In the rows, zero is written as 128.
Facts:
φ(k121, k449); φ(k121, k785); φ(k121, k444)
φ(k153, k785); φ(k162, k785); φ(k17, k655)
φ(k171, k413); φ(k214, k785); φ(k234, k413)
φ(k253, k406); φ(k260, k406); φ(k260, k444)
φ(k274, k785); φ(k330, k931); φ(k330, k107)
φ(k362, k672); φ(k378, k462); φ(k381, k478)
φ(k395, k444); φ(k44, k366); φ(k44, k107)
φ(k444, k785); φ(k449, k406); φ(k462, k785)
φ(k505, k413); φ(k505, k107); φ(k556, k473)
φ(k572, k785); φ(k636, k406); φ(k648, k406)
φ(k686, k359); φ(k692, k770); φ(k712, k406)
φ(k74, k785); φ(k74, k763); φ(k740, k785)
φ(k749, k106); φ(k76, k785); φ(k76, k406)
φ(k763, k785); φ(k770, k785); φ(k773, k798)
φ(k786, k672); φ(k807, k257); φ(k807, k758)
φ(k819, k473); φ(k819, k572); φ(k830, k785)
φ(k87, k985); φ(k881, k785); φ(k902, k406)
φ(k912, k362); φ(k932, k785); φ(k95, k444)
φ(k980, k13); φ(k980, k176); φ(k988, k672)
φ(k988, k462); ε(k101, k430); ε(k106, k710)
ε(k115, k902); ε(k117, k473); ε(k119, k321)
ε(k121, k770); ε(k128, k493); ε(k13, k786)
ε(k139, k378); ε(k140, k192); ε(k153, k902)
ε(k162, k819); ε(k17, k932); ε(k171, k183)
ε(k172, k700); ε(k183, k636); ε(k184, k381)
ε(k190, k912); ε(k20, k214); ε(k214, k636)
ε(k234, k17); ε(k251, k478); ε(k257, k128)
ε(k260, k636); ε(k271, k381); ε(k274, k183)
ε(k288, k985); ε(k321, k774); ε(k325, k493)
ε(k330, k839); ε(k359, k107); ε(k361, k993)
ε(k362, k95); ε(k366, k176); ε(k395, k413)
ε(k406, k117); ε(k413, k192); ε(k430, k932)
ε(k44, k692); ε(k444, k613); ε(k446, k654)
ε(k449, k17); ε(k453, k773); ε(k462, k390)
ε(k478, k378); ε(k480, k685); ε(k505, k943)
ε(k533, k686); ε(k556, k830); ε(k571, k184)
ε(k572, k798); ε(k584, k95); ε(k590, k770)
ε(k591, k692); ε(k6, k390); ε(k613, k381)
ε(k631, k176); ε(k639, k830); ε(k648, k176)
ε(k654, k253); ε(k655, k183); ε(k672, k253)
ε(k675, k7); ε(k684, k842); ε(k685, k636)
ε(k686, k493); ε(k692, k381); ε(k7, k774)
ε(k700, k993); ε(k710, k290); ε(k711, k473)
ε(k712, k774); ε(k74, k271); ε(k740, k413)
ε(k749, k631); ε(k752, k381); ε(k753, k774)
ε(k757, k786); ε(k758, k76); ε(k76, k774)
ε(k763, k6); ε(k771, k881); ε(k773, k606)
ε(k785, k932); ε(k786, k636); ε(k798, k107)
ε(k8, k398); ε(k807, k381); ε(k809, k936)
ε(k81, k140); ε(k816, k390); ε(k819, k774)
ε(k830, k636); ε(k838, k613); ε(k842, k192)
ε(k858, k819); ε(k867, k6); ε(k87, k366)
ε(k881, k390); ε(k886, k192); ε(k902, k107)
ε(k912, k378); ε(k914, k398); ε(k922, k8)
ε(k931, k253); ε(k936, k493); ε(k943, k398)
ε(k949, k107); ε(k95, k398); ε(k953, k606)
ε(k975, k253); ε(k980, k773); ε(k988, k493)
ε(k998, k462)

Known rows:
k359: [139 149 115  95 157  88 121 113 120 113 129 144 119 132 135 139 126  98
  98 134 128 122 108  71 136 127 116 116 142]
k648: [132 153 124 149  97 215 127 159 149 141 108 130 126 107 145 151 140 123
 107 143 133  66 124 130 149 136 117  87  49]
k274: [162 161 173 131 108  58 104 212 101 109 134 130 130 118 164 170 147 112
  99 159  73 149 156  95 123  89 135  99 140]
k881: [141 139 130 148 145  99 114 199 113  49 129 118 120 116 152 107 169 124
 106 186 140 145 177 190 142 161 124 111 122]
k462: [141 134 130 150 162 102 113 198 110  43 129 116 117 110 145 123 173 129
 107 190 133 140 177 188 139 161 118 113 125]
k8: [139 110 103 131 104  93 108 139 120 108 129 155 136 120 104 111 129 124
 128 132 161  93 104 146 133 170 124 100  76]
k740: [128 133 138 130 116  53 119 141 155 109 138 141 133 109 203 177 160 108
  87 186 104 164 153  33 130 104  93  55 152]
k773: [128 131 131 129 163 159 121 122 129  94 124 138 141 107 118 135 135 115
 107 149 130 133 129 149 136 164 114 111  69]
k480: [145 151 141  90 112 101 109 193 102 142 130 147 125 122 117 155 123  96
  94 131 101 116 107 114 127 103 138 126 150]
k591: [136 139 121  93 151  66 135  89 114 202 113 148 120 153 144 171 137 105
  86 122 152 113 147 128 131 131 124 143 148]
k753: [133 150 124 106 120 109 145 112 110  86 138 149 119 127 125 125 137  98
 111 132 148 113 111  64 129  95 111 161 160]
k639: [146 152 143  89 110 100 108 196 101 143 130 147 126 123 116 157 124  96
  93 130  99 117 107 116 127 102 139 126 151]
k771: [136 147 107  83 160  96 121 158 104  76 122 138  99 143 136 113 135  93
 101 153 132  95 127 151 142 130 122 124 175]
k190: [137 146 114  96 142  86 122 121 119 122 129 145 118 130 136 137 128 100
 100 136 131 117 109  79 135 124 118 119 146]
k17: [128 133 129 130 166 159 120 120 131  93 124 137 141 107 117 132 135 115
 106 148 129 137 127 143 137 166 114 109  66]
k584: [149 125 109 109 117  42 112 106 113  96 125 160 119 144 137 128 118 111
 132 126 133  72 102  84 129 130 115  82 117]
k290: [129 128 109 119 124 134 118 152 124 133 131 142 135 108 102 120 138 114
  98 140 160 134 111 143 137 164 127 136 103]
k473: [140 129 116 113 158 152 122 144 127  97 146 152 146 137 100 115 150 108
  82 136 145 116 120 136 138 181 129 120  65]
k774: [125 134 118 129 105 156 141 143 117  96 141 145 137 103  92 107 148 112
 110 136 176 129 112 123 131 134 120 178 118]

Rows:
No name comes twice in this set of rows, the named rows included.
[137 148 108 124 154 138 114 126 126 147 134 130 136 102 101 117 131 116
  92 131 155 162  97  97 141 172 131 147  92] : k493
[127 130 102 107 141 141 117 182 113  94 126 136 119 119 103  98 144 108
 100 154 162 116 126 201 144 170 130 137 127] : k390
[148 152 146  88 117 104 107 200 100 135 130 149 129 123 114 160 123  93
  92 129  96 116 109 117 126 103 139 124 147] : k655
[133 152 127 108 116 115 151 111 109  77 141 149 120 125 122 121 140  97
 114 132 152 112 110  59 127  87 110 172 164] : k858
[155 160 142 139 153  42 117 125 122  85 134 125 121 126 187 148 148 117
 104 165 106 157 153  40 134 115 112  90 135] : k153
[148 169 115 101 181  96 118  90 120 134 131 132 121 126 133 136 119 101
  91 124 124 154  94  25 140 134 122 134 131] : k257
[147 161 156 151 115  73 148 121 111  40 145 132 125 121 171 134 164 114
 121 161 130 146 160  36 125  76 106 144 155] : k162
[142 165 111 112  91 138 128 151 137 155 114 139 105 133 160 157 132 105
 100 129 132  52 106  59 146  97 120  97 128] : k406
[ 89 101 112 101  38 133 116 104 154 195 140 151 124 111 118  97 132 107
  74 173 131 177 107 136 135 141  97 127  51] : k413
[121 117  98 113 158 147 121 141 108 159 132 131 122  90  85 145 147 136
 105 147 134 112  93 147 127 162 112 138 126] : k672
[140 160 153 133 152  28 147  82 108 200 113 130 152 141 232 136 148 124
 113 151 117 174 188 154 129 121 137  64 185] : k444
[148 146 149 130 157  40 132  94 117 160 116 134 124 147 185 183 155 118
  93 149 127 139 187 108 128 122 116 117 130] : k74
[156 155 170  94 171 145 115 162 107  76 139 153 142 151 128 163 133  93
  83 135  53  97 135 120 126 117 129  87  75] : k556
[135 145 118 100 147  83 119 122 123 108 120 145 118 120 131 150 121  95
 106 135 142 127 112  80 135 123 115 127 155] : k931

The same things again, as new rows of numbers:
Known rows:
k172: [122  94 111  92  98 133 125 125 162  93 156 159 142 138 126 118 114 135
 121 141 145 150 134 119 170 171 167 145 135  87 157 115 113 171  93  93
 106 177]
k107: [110  81 104  88  76 104 120 128 151  36 165 131 143 135 113 105 134 112
 129 121 156 186 139 116 205 179 167 120 144  87 162 102 132 172  88  96
  63 178]
k819: [110  72  76 104  66  89 147 132 142  92 196 151 144 158 125 108  93 158
  97 176 142 159 112 124 136 129 171 116 127  92 119  91  94 187  79  97
 157 182]
k993: [121  97 109  88  94 127 137 125 129  70 149 164 143 143 122 110 124 139
 119 142 147 163 141 105 162 169 157 137 138  86 150 106 119 167  97  97
 110 169]
k922: [ 94 113 126 122  78 161 142 137 155 105 167 175 164 121 124 123 128 131
 147 179 152 157 122 101 170 210 173 155 122  93 178 120 119 188  93  51
  99 219]
k13: [105  62 126 128 105 194 103 118 183  88 162 108 171 123 152 136 118 109
  99 145 101 172 165 109 142 134 181 143 159 114 174 116 113 168  72 141
  91 160]
k260: [122  89  89 118  86  99 115 118 137 111 181 114 152 142 144 135  95 112
  87 121  98 134 134  81 130 147 164 106 115 101 174 121 122 182 107 109
 119 154]
k430: [125 100 112  86  98 122 133 125 131  71 150 161 142 142 121 109 123 135
 121 143 148 163 142 107 166 168 157 138 136  85 152 109 119 167 100  96
 111 171]
k17: [136 102 105  81 101 118 139 126 131  83 145 163 138 145 120 106 122 137
 115 147 143 160 141 106 162 171 161 137 131  83 148 111 119 165  99  96
 126 170]
k685: [124  92 108 104 100 146 143 120 143  62 146 144 150 156 140 124 133 129
 109 134 109 166 145  97 136 147 162 129 122  93 166 112 142 171  94 117
 114 159]
k505: [114  91  77 118  58 127 150 142 164 108 174 141 154 113 117 106 139 103
 120 161 147 180 126  93 188 223 190 139 116  97 180 116 131 182  83  40
  94 219]
k675: [105  87  90 107  71 138 137 130 182 102 178 167 152 164 129 114 103 167
 104 166 153 147 116 161 166 128 184 140 143  92 119  99 100 190  64  93
 126 187]
k584: [ 91 114 128 125  76 164 144 138 156 107 168 176 167 119 124 125 130 130
 149 183 153 157 121 100 171 215 175 156 120  94 181 121 119 190  92  46
  98 225]
k752: [112  75 108 100  70 128 141 115 180  94 150 178 148 129 111 118 103 154
  90 108 151 152 123 110 158 197 168 149 138  79 160 111 117 153 110  85
 113 146]
k449: [111 107 113 101  84  89  97 119 125 105 179 134 150 132 123 126  90 121
 109 123 141 128 135 100 173 167 156 112 138  93 161 119 104 183 110  93
  92 164]
k672: [ 84 115 115 149  84 160 113 146 124  60 153 164 145 143 127 117 116 136
 150 126 169 153 132 118 170 142 139 141 156  77 178 120 107 169 124  82
  80 159]
k886: [138  84 104  93 105 135 131 118 168  89 158 154 111 138 129 115 115 116
 129 138 140 134 124 114 186 180 148 151 184  98 167 110  99 170  75  88
  83 195]
k20: [125  87 109 112 105 156 131 119 177  84 152 136 152 153 148 134 126 124
 109 131  99 153 137 111 139 146 173 137 117  96 175 123 141 177  89 117
 110 166]
k171: [139  69  73 112  90 131 137 123 189  84 158 107 146 148 145 124 135 101
  89 114  91 172 139 105 153 153 187 125 111 100 181 120 154 173  81 111
 104 165]

Rows:
No name comes twice in this set of rows, the named rows included.
[127  49  64 100  42  92 155 117 193  98 153 155 142 119  99 101 109 139
  54  79 148 173 122  97 168 219 182 137 133  79 164 106 129 140 107  71
 111 134] : k44
[103  77 107 105  82  83 119 129 121  69 192 135 142 129 126 121  94 125
 125 146 141 158 124  86 142 160 148 116 129  89 164 105 100 178 114 100
 116 173] : k770
[135  89 104  88 100 129 142 119 133  67 151 160 116 143 125 108 124 122
 127 141 144 149 132 100 176 175 141 141 180  95 158 102 106 166  81  93
  90 184] : k192
[103  85  89 109  69 138 137 130 185 104 180 168 152 166 128 113 102 170
 103 167 153 147 115 164 167 125 185 138 142  93 117  98 100 192  61  92
 128 188] : k858
[122  83  86 106  84  77 113 126 135 120 189 129 139 125 129 122  83 119
  99 136 131 136 126  89 145 164 161 117 124  93 163 116  96 177 112  90
 126 168] : k121
[104  57  93 109  53  77 147 117 138  81 176 161 146 120 106 114  85 150
  79 108 148 162 116  73 125 194 152 124 130  79 163 102 107 151 131  87
 134 134] : k692
[ 63  76 153 116  83 100  81 127 160  49 211 128 153 122 130 144  83 121
 168 141 152 145 109 117 171 162 147 120 141  89 183 112  94 196 113 107
  63 190] : k785
[114  78  97 103  86  73 121 129 118  81 189 134 138 128 124 115  93 121
 118 147 138 157 126  82 141 159 151 117 126  89 162 108  99 174 116  96
 128 171] : k932
[128  68 102 103 102 157 106 124 163 128 160 129 153 104 127 108 104 114
  89 158 141 166 166 109 162 159 181 154 169 105 150 112  81 155  79 108
 116 168] : k980
[102 107 121 113  83 154 138 134 157 103 164 171 158 125 124 122 125 132
 140 169 150 154 125 106 170 199 172 153 125  92 172 119 118 184  93  63
 101 208] : k914
[119 100 130  89 104 132 114 124 173  84 157 159 144 141 123 122 113 134
 136 143 146 147 131 133 182 172 167 145 135  84 161 121 115 175  94  98
  99 181] : k359
[ 99  85 130  90  88 108 125 126 134  48 174 152 145 138 125 123 110 135
 142 150 147 164 126 103 159 171 150 125 134  86 158 102 111 177 102 108
 101 179] : k473
[ 75 131 111 183  70 193 132 159 149 121 165 177 163 119 127 123 123 126
 160 168 168 145 115 107 170 188 164 163 132  86 203 138 109 186 118  25
  91 211] : k362

Now the same things, written a new way:
Known rows:
k378: [141 116 156 164  92 179  90 139 124 112 135 131 137 102 117 124 148 129
  74 117 168 132  90  65 115 116 156 161 135 144 163 153 108 163  55 102
 151]
k686: [132 133 143 172 116 114 119 150 101  91 132 130 133 111 128 122 140 129
  84 135 191 147  92  66 110 125 162 172 126 153 174 161 110 114 120 131
 142]
k902: [112 121 157 182 114 178  95 172 111  76 128 124 138 105 134 129 142 125
  80 134 117 130  83  67 125 129 145 180 120 163 168 163 118 108 128 112
 149]
k153: [149 121 153 149  82 202  83 128 115 121  83 129 143 146 115 131 142 112
  75 104 126 129  92  58 114 129 158 165 136 123 147 138 116 142  86 109
 162]
k290: [126 134 145 160 119 120 119 153 101  99 135 128 134 103 120 125 142 131
  85 126 183 147  94  69 111 121 163 168 131 160 177 158 110 108 124 125
 138]
k881: [143 133 168 192 105 206  89 152  98 116 106 134 133 121 123 117 144 142
  86 139 128 116  84  65 116 135 191 165 132 135 180 148 128 153  89 101
 145]
k943: [139 141 147 180 125 118 111 150  86 108 127 132 135 107 120 119 137 134
  82 138 192 139  96  68 111 137 165 170 127 159 171 156 109 112 134 122
 151]
k234: [145 127 164 118 118 149 105 164  97 124 104 134 131 131 126 138 136 124
  77  90 121 145 104  62  96 129 156 158 106 119 142 149 116  61 111 126
 163]
k867: [144 134 168 165 114 162 107 149  87 121  93 136 139 140 118 133 131 132
  81 141 160 133 100  65  97 150 200 160 123 133 156 124 122 109 149 105
 182]
k171: [110 156 125 105 130 202 132 151 116 133  80 108 128  80 155 161 138 106
  93 105 127 162 102  66 111 124 187 161 112 148 125 145 104  62 108  96
 145]
k786: [151 134 159 130 119 200 115 175 136 126 130 115 125  43 142 139 176 128
  83 127 151 160  70  66 101 111 168 149 125 164 166 144  85 114  54  93
 179]
k858: [ 45 121 160 127 104 172  93 184  85 102 147 127 138 190 108 147 137 131
  70 136 126 153 101  69  86  86 192 159 147 133 160 109 116  67 111 115
 143]
k101: [141 122 155 134  92 139 107 136 111 112 118 135 142 134 109 140 135 114
  74 111 187 143 106  63 105 129 163 160 129 135 145 132 108 110 121 108
 170]
k119: [ 52 121 159 126 104 172  96 179  85 103 145 128 137 184 109 146 137 131
  69 134 128 151 100  68  88  89 192 160 145 133 160 111 117  70 112 114
 145]
k288: [129 133 141 144 113 136 115 146  97 108  93 122 140 128 122 133 137 118
  84 119 152 151  97  66 102 127 164 169 131 149 158 140 113  92 142 130
 159]
k446: [138 122 154 133  91 137 107 136 112 110 122 135 141 129 108 140 136 115
  75 111 189 142 105  63 104 127 164 159 130 135 145 134 107 112 120 106
 168]
k639: [142 156 153  98 104 185 124 160 123 129 105 120 127  83 132 155 167 105
  92 115 141 156  81  61 103 126 182 155 126 147 150 127  91  56 122  86
 170]
k556: [124 165 123 129 105 208 123 138 118 127  67 108 131  95 146 147 155 100
  99 125 130 154  82  62 114 124 191 168 136 148 149 135 101  88 110  98
 145]
k700: [125 133 144 160 120 116 116 154  99  97 134 130 134 100 121 125 142 131
  85 126 181 146  95  68 111 122 161 169 130 159 177 156 110 108 124 126
 139]

Rows:
No name comes twice in this set of rows, the named rows included.
[ 48 121 150 158 106 211  75 186  94  84 120 113 142 164 127 142 139 116
  65 137  74 140  87  69 107 100 147 180 136 154 143 134 114  60 124 117
 150] : k712
[ 57 137 133 171 100 179  82 165  83 102 147 122 132 163 119 121 144 132
  73 135 122 143  88  68 106  82 162 177 153 145 170 147 110  97  69 132
 109] : k819
[127 141 165 130  91 246  94 173 136 109  95 116 130  97 143 151 166 103
  86 121  69 136  67  61 114 129 161 168 122 143 143 136 103  67 107  84
 169] : k260
[119 121 154 154 111 195  91 167 105  94  82 117 145 127 126 138 142 115
  79 122  85 130  87  65 119 134 147 178 126 155 154 144 122  95 148 116
 165] : k449
[150 126 171 179 121 195  90 158  97 128 107 131 137 107 114 118 150 148
  82 133 129 119  87  66 114 133 190 157 135 150 183 142 126 160  93 101
 157] : k462
[128 160 125 130 104 253 111 141 125 132  51 102 133  92 149 146 161 100
  97 121  91 146  75  61 120 122 185 168 139 152 147 137 103 103  93  96
 145] : k274

